Here is a tiny trained network, its code and every weight. The questions are about switching its units off for an input and a class, where a switched-off unit gives its printed mean instead of its output.

import numpy as np


def w(rows, s, z=0):
    codes = np.array(rows[::2]) - 128.0
    scale = np.full(codes.shape[1], s)
    scale[-1] = z or s
    return codes * scale


def norm(h):
    return h / np.sqrt((h * h).mean(-1, keepdims=True) + 1e-5)


def f(y):
    return np.maximum(y, 0)


def log_softmax(a):
    a = a - a.max(-1, keepdims=True)
    return a - np.log(np.exp(a).sum(-1, keepdims=True))


def net(x, mask):
    res = np.array(x, float).reshape(1, 5) / 4 @ E
    u = 0
    for l in range(3):
        y = f(norm(res) @ A[l][:, :-1].T + A[l][:, -1])
        res = res + np.where(mask[u : u + 5], y, B[l][:, -1]) @ B[l][:, :-1]
        u += 5
    return log_softmax(norm(res)[-1] @ U[:, :-1].T + U[:, -1])


A, B = {}, {}
E = w([
[60,237,168,220],'x0',
[3,56,178,113],'x1',
[133,108,125,116],'x2',
[149,74,16,191],'x3',
[188,87,141,179],'x4',
],0.0064)
A[0] = w([
[104,179,185,162,46],'L0N1',
[98,246,35,189,26],'L0N2',
[105,166,114,129,173],'L0N3',
[175,178,95,83,45],'L0N4',
[164,114,179,63,246],'L0N5',
],0.013,0.0012)
B[0] = w([
[59,123,198,198,222],'L0N1',
[106,94,138,136,254],'L0N2',
[116,36,111,2,173],'L0N3',
[48,208,79,51,203],'L0N4',
[167,156,237,109,238],'L0N5',
],0.005,0.0056)
A[1] = w([
[122,79,85,2,117],'L1N1',
[70,91,37,171,47],'L1N2',
[212,108,127,57,10],'L1N3',
[193,167,100,142,83],'L1N4',
[115,8,186,53,88],'L1N5',
],0.0097,0.0013)
B[1] = w([
[43,115,197,201,242],'L1N1',
[157,100,181,147,200],'L1N2',
[89,151,177,127,211],'L1N3',
[162,166,175,69,170],'L1N4',
[1,147,90,93,253],'L1N5',
],0.0093,0.0055)
A[2] = w([
[59,73,189,102,71],'L2N1',
[251,223,149,75,5],'L2N2',
[132,229,92,123,197],'L2N3',
[172,92,2,201,89],'L2N4',
[150,53,212,13,206],'L2N5',
],0.0071,0.0022)
B[2] = w([
[75,132,96,146,254],'L2N1',
[179,195,136,54,176],'L2N2',
[156,93,162,84,171],'L2N3',
[111,55,137,154,150],'L2N4',
[86,109,112,254,222],'L2N5',
],0.012,0.0055)
U = w([
[205,2,251,104,188],'0',
[140,230,3,138,247],'1',
[137,174,165,172,6],'2',
[134,234,26,166,31],'3',
[203,148,94,4,97],'4',
],0.0053,0.0026)

Each question gives the input, the list of numbers given to net, and the class t.
The units are the neurons (one row each of A and B). Each row of codes is followed by its name. A weight is (code - 128) times the scale printed after its matrix; where a second scale follows, it is the last column's (A, B and U).
mask holds one flag per neuron, layer by layer. A switched-off neuron (its flag False) gives its mean, the last column of its row in B, instead of its output. The means were averaged over made-up inputs and are rounded, as every weight is.
A unit's drop is (log p(t) with every unit on - log p(t) with that unit switched off) / (log p(t) with every unit on - log p(t) with every unit switched off).
The circuit of an input: a set's keep is (log p(t) with only the set's units on - log p(t) with every unit switched off) / (log p(t) with every unit on - log p(t) with every unit switched off). Starting from the 12 units with the biggest drops (on a tie, the unit counted first), units are removed one at a time, each time the one whose removal leaves the highest keep (on an exact tie, the one counted first), for as long as the keep stays at least 0.8.
circuit, biggest first: the units of the circuit, biggest drop first
k most important neurons: the k neurons with the biggest drops, biggest first
k most important neurons of layer l: the k neurons of layer l with the biggest drops, biggest first
drop of u: that unit's drop, to one decimal
input [-4,0,5,-2,8], class 1: circuit, biggest first : (L1N5)
input [2,-4,-2,-2,2], class 4: 3 most important neurons of layer 1 : (L1N1 L1N5 L1N3)
input [7,-4,0,8,1], class 0: 3 most important neurons of layer 2 : (L2N4 L2N1 L2N5)
input [7,-4,7,8,-5], class 0: 3 most important neurons of layer 1 : (L1N5 L1N2 L1N1)
input [-8,-7,4,-1,-7], class 2: 2 most important neurons of layer 1 : (L1N1 L1N5)
input [0,-6,-8,8,-4], class 0: 2 most important neurons of layer 0 : (L0N2 L0N5)
input [4,-8,5,-4,-3], class 4: 2 most important neurons of layer 1 : (L1N1 L1N5)
input [-4,-8,0,4,-6], class 4: 2 most important neurons : (L2N3 L1N5)
input [1,-4,-2,5,5], class 0: 2 most important neurons : (L2N4 L0N5)
input [7,-8,-1,3,5], class 4: 2 most important neurons : (L1N4 L1N1)
input [-7,-4,-1,1,8], class 1: 2 most important neurons of layer 2 : (L2N5 L2N3)
input [-8,-7,5,-3,-5], class 2: 2 most important neurons : (L1N1 L2N5)
input [-5,-8,-1,4,5], class 4: drop of L2N2 : 0.2
input [-1,-8,-2,-1,-2], class 4: most important neuron of layer 2 : (L2N3)
input [3,-8,-1,-7,-1], class 4: drop of L0N1 : -0.1
input [3,-3,0,8,1], class 0: drop of L2N4 : 0.2
input [3,-2,-3,5,2], class 0: drop of L2N2 : 0.0
